[[-38,-12],
[-46,63]]
=>
[[-12,-38],
[63,-46]]

[[-27,7,-9,10,13,12,0,4,-23,5,-10,-6],
[2,16,-12,1,-11,6,12,21,-10,3,-1,-4],
[-40,-8,10,12,-7,5,30,-16,78,40,25,-85],
[-19,-5,-7,7,7,11,-2,1,-17,-25,-1,-2],
[-65,-1,46,-1,11,21,10,-24,56,29,28,-82],
[-27,6,-9,10,12,13,-1,4,-22,3,-9,-5]]
=>
[[-6,-27,7,-9,10,13,12,0,4,-23,5,-10],
[-4,2,16,-12,1,-11,6,12,21,-10,3,-1],
[-85,-40,-8,10,12,-7,5,30,-16,78,40,25],
[-2,-19,-5,-7,7,7,11,-2,1,-17,-25,-1],
[-82,-65,-1,46,-1,11,21,10,-24,56,29,28],
[-5,-27,6,-9,10,12,13,-1,4,-22,3,-9]]

[[59,20],
[48,37],
[68,12],
[73,23]]
=>
[[20,59],
[37,48],
[12,68],
[23,73]]

[[3,37,-9,-7,-5,33],
[-42,11,0,-64,-1,-38]]
=>
[[33,3,37,-9,-7,-5],
[-38,-42,11,0,-64,-1]]

[[-48,3,58,-24],
[64,59,-60,-15],
[0,9,-7,-9],
[-1,2,4,-16],
[45,-37,-59,24],
[44,75,-50,-46],
[34,-44,-45,2],
[12,67,-7,-19],
[-16,44,34,-18]]
=>
[[-24,-48,3,58],
[-15,64,59,-60],
[-9,0,9,-7],
[-16,-1,2,4],
[24,45,-37,-59],
[-46,44,75,-50],
[2,34,-44,-45],
[-19,12,67,-7],
[-18,-16,44,34]]

[[-4,0,5,-6,-8,5,-5,-11,5],
[-72,-68,16,50,-58,-24,-26,3,35]]
=>
[[5,-4,0,5,-6,-8,5,-5,-11],
[35,-72,-68,16,50,-58,-24,-26,3]]

[[57,31,12,-10,21,-9,-56,-43,5],
[-1,22,-45,37,12,19,-73,-2,8]]
=>
[[5,57,31,12,-10,21,-9,-56,-43],
[8,-1,22,-45,37,12,19,-73,-2]]

[[-25,64,-32,-71,64,-15],
[50,15,-67,40,10,-40],
[-30,11,31,13,32,-41],
[10,35,30,-12,12,-43],
[51,-24,-37,14,-20,22]]
=>
[[-15,-25,64,-32,-71,64],
[-40,50,15,-67,40,10],
[-41,-30,11,31,13,32],
[-43,10,35,30,-12,12],
[22,51,-24,-37,14,-20]]
